Below is a small trained network, with its code and all its weights. Each question gives an input and a class and asks what happens when units are switched off, that is, made to give their printed mean instead of their output.

import numpy as np


def w(rows, s, z=0):
    codes = np.array(rows[::2]) - 128.0
    scale = np.full(codes.shape[1], s)
    scale[-1] = z or s
    return codes * scale


def f(y):
    return y / 2 * (1 + np.tanh(0.7978845608 * (y + 0.044715 * y**3)))


def log_softmax(a):
    a = a - a.max(-1, keepdims=True)
    return a - np.log(np.exp(a).sum(-1, keepdims=True))


def net(x, mask):
    res = np.array(x, float).reshape(1, 6) / 4 @ E
    y = f(res @ A[0][:, :-1].T + A[0][:, -1])
    res = res + np.where(mask, y, B[0][:, -1]) @ B[0][:, :-1]
    return log_softmax(res[-1] @ U[:, :-1].T + U[:, -1])


A, B = {}, {}
E = w([
[104,254,79,116,209,46],'x0',
[43,153,152,121,139,232],'x1',
[112,129,66,51,9,170],'x2',
[127,130,160,119,129,107],'x3',
[153,82,106,89,147,164],'x4',
[1,78,58,145,148,71],'x5',
],0.0076)
A[0] = w([
[148,132,141,180,172,152,24],'n1',
[220,100,42,153,95,94,158],'n2',
[88,128,185,168,112,147,172],'n3',
[137,109,142,192,183,145,51],'n4',
[184,159,149,108,142,161,64],'n5',
[174,88,114,119,136,70,96],'n6',
[100,186,132,116,28,111,100],'n7',
[173,138,147,159,151,142,5],'n8',
[128,83,194,254,235,65,103],'n9',
[57,41,112,88,191,62,106],'n10',
[121,150,133,42,81,112,99],'n11',
[130,143,95,114,79,121,49],'n12',
[168,108,139,115,123,49,142],'n13',
[161,87,127,176,77,134,82],'n14',
[194,145,149,69,164,169,142],'n15',
[118,160,95,168,137,180,212],'n16',
[85,167,145,140,20,92,170],'n17',
[214,136,175,97,137,111,142],'n18',
[77,109,157,179,104,170,121],'n19',
[92,145,148,123,189,205,126],'n20',
[96,127,161,11,76,88,42],'n21',
[95,159,68,109,164,75,145],'n22',
[183,88,96,189,129,54,106],'n23',
[150,161,64,74,104,154,75],'n24',
[123,171,142,76,167,104,91],'n25',
[127,175,76,96,194,137,73],'n26',
[107,211,175,178,126,201,169],'n27',
[129,138,159,220,155,125,90],'n28',
[121,214,107,69,117,98,204],'n29',
[139,127,70,90,95,138,93],'n30',
[108,230,101,82,163,139,173],'n31',
[121,80,143,213,99,196,213],'n32',
[94,137,137,99,177,209,147],'n33',
[170,173,162,123,133,163,138],'n34',
[133,122,28,104,87,135,35],'n35',
[120,187,94,169,195,112,234],'n36',
[95,45,124,98,126,129,183],'n37',
[197,189,174,180,80,139,139],'n38',
[80,135,140,156,83,3,159],'n39',
[235,174,90,148,90,150,59],'n40',
[52,137,157,58,203,193,143],'n41',
[145,89,150,127,253,159,72],'n42',
[70,81,131,111,140,87,72],'n43',
[117,110,137,156,166,118,26],'n44',
[178,56,173,121,114,77,76],'n45',
[154,145,79,123,191,95,3],'n46',
[91,88,74,143,153,116,56],'n47',
],0.0099,0.005)
B[0] = w([
[129,198,186,140,45,177,140],'n1',
[123,190,96,61,195,47,188],'n2',
[174,117,159,85,172,86,161],'n3',
[175,195,186,161,95,212,154],'n4',
[26,126,142,227,80,119,154],'n5',
[99,166,141,76,150,107,154],'n6',
[193,178,134,171,158,155,159],'n7',
[79,188,153,140,108,160,136],'n8',
[211,152,132,157,154,178,254],'n9',
[76,139,84,207,134,114,191],'n10',
[157,197,125,137,173,196,153],'n11',
[142,221,154,143,116,188,133],'n12',
[110,167,110,74,176,109,172],'n13',
[140,137,166,90,60,95,149],'n14',
[67,96,69,207,129,102,182],'n15',
[197,105,111,75,186,82,169],'n16',
[200,139,98,149,169,167,169],'n17',
[108,126,86,158,160,122,192],'n18',
[97,140,146,91,111,81,157],'n19',
[120,175,113,84,182,73,175],'n20',
[162,199,173,148,139,201,145],'n21',
[138,106,160,136,136,123,196],'n22',
[109,215,117,55,141,116,179],'n23',
[168,128,176,163,115,177,154],'n24',
[132,118,165,106,79,131,150],'n25',
[122,94,202,139,2,79,161],'n26',
[77,144,59,103,185,94,190],'n27',
[189,173,118,133,128,184,167],'n28',
[186,50,175,157,102,100,201],'n29',
[193,181,152,147,145,171,151],'n30',
[150,68,171,118,64,89,204],'n31',
[163,64,203,123,125,43,202],'n32',
[138,192,93,86,169,105,177],'n33',
[55,109,78,183,102,92,172],'n34',
[144,190,142,174,116,181,154],'n35',
[149,63,129,129,114,106,227],'n36',
[129,101,131,154,102,106,175],'n37',
[72,90,109,174,140,93,194],'n38',
[111,104,92,115,157,132,196],'n39',
[77,149,127,170,152,119,171],'n40',
[125,194,87,73,167,92,192],'n41',
[202,178,183,162,129,195,182],'n42',
[33,126,122,190,97,160,149],'n43',
[83,185,189,166,92,198,129],'n44',
[124,137,143,94,113,96,162],'n45',
[103,154,202,98,102,124,148],'n46',
[71,168,127,191,80,146,148],'n47',
],0.0073,0.0098)
U = w([
[165,174,173,163,126,231,57],'0',
[75,168,100,32,160,75,69],'1',
[133,66,104,140,137,107,255],'2',
[2,88,87,245,101,123,14],'3',
[127,47,233,100,36,77,16],'4',
[143,69,83,124,156,129,220],'5',
],0.0085,0.006)

Each question gives the input, the list of numbers given to net, and the class t.
The units are the neurons (one row each of A and B). Each row of codes is followed by its name. A weight is (code - 128) times the scale printed after its matrix; where a second scale follows, it is the last column's (A, B and U).
mask holds one flag per neuron, in row order. A switched-off neuron (its flag False) gives its mean, the last column of its row in B, instead of its output. The means were averaged over made-up inputs and are rounded, as every weight is.
A unit's drop is (log p(t) with every unit on - log p(t) with that unit switched off) / (log p(t) with every unit on - log p(t) with every unit switched off).
The circuit of an input: a set's keep is (log p(t) with only the set's units on - log p(t) with every unit switched off) / (log p(t) with every unit on - log p(t) with every unit switched off). Starting from the 12 units with the biggest drops (on a tie, the unit counted first), units are removed one at a time, each time the one whose removal leaves the highest keep (on an exact tie, the one counted first), for as long as the keep stays at least 0.8.
circuit, biggest first: the units of the circuit, biggest drop first
unit that matters most: the unit with the biggest drop
top k neurons: the k neurons with the biggest drops, biggest first
input [4,-1,-1,3,8,8], class 3: unit that matters most	n10
input [4,0,-7,-2,5,8], class 3: top 3 neurons	[n10; n43; n47]
input [-3,2,-5,1,-2,1], class 0: circuit, biggest first	[n9; n4]
input [8,5,-6,3,1,1], class 4: circuit, biggest first	[n26; n31]
input [0,-8,-1,4,2,8], class 1: top 4 neurons	[n23; n2; n13; n6]
input [-8,5,-5,-3,7,-5], class 4: top 2 neurons	[n32; n14]
input [5,-3,-5,2,-5,-1], class 0: top 2 neurons	[n9; n28]
input [-5,-8,8,-4,4,6], class 0: circuit, biggest first	[n35; n30; n21]
input [-7,-2,4,1,5,6], class 4: circuit, biggest first	[n32; n14]
input [5,3,-3,3,-4,1], class 4: circuit, biggest first	[n31; n26; n36]
input [-7,8,0,6,8,5], class 1: top 3 neurons	[n41; n33; n20]
input [-2,-8,-6,5,7,-7], class 1: top 2 neurons	[n2; n23]
input [-8,-5,-2,-1,8,3], class 4: circuit, biggest first	[n32; n14]
input [-2,6,-5,-4,-3,-1], class 1: top 2 neurons	[n27; n20]
input [-7,-3,2,0,-3,2], class 4: top 2 neurons	[n32; n14]
input [-6,-7,2,-3,2,-4], class 1: unit that matters most	n2
input [2,-4,-6,4,-5,6], class 0: circuit, biggest first	[n9; n28]
input [8,-7,2,0,-3,-5], class 4: top 3 neurons	[n29; n31; n26]
input [5,1,5,-6,-3,8], class 3: top 3 neurons	[n10; n47; n43]
input [0,8,5,0,7,0], class 1: unit that matters most	n41
input [7,-6,0,-1,7,-8], class 3: top 2 neurons	[n15; n5]
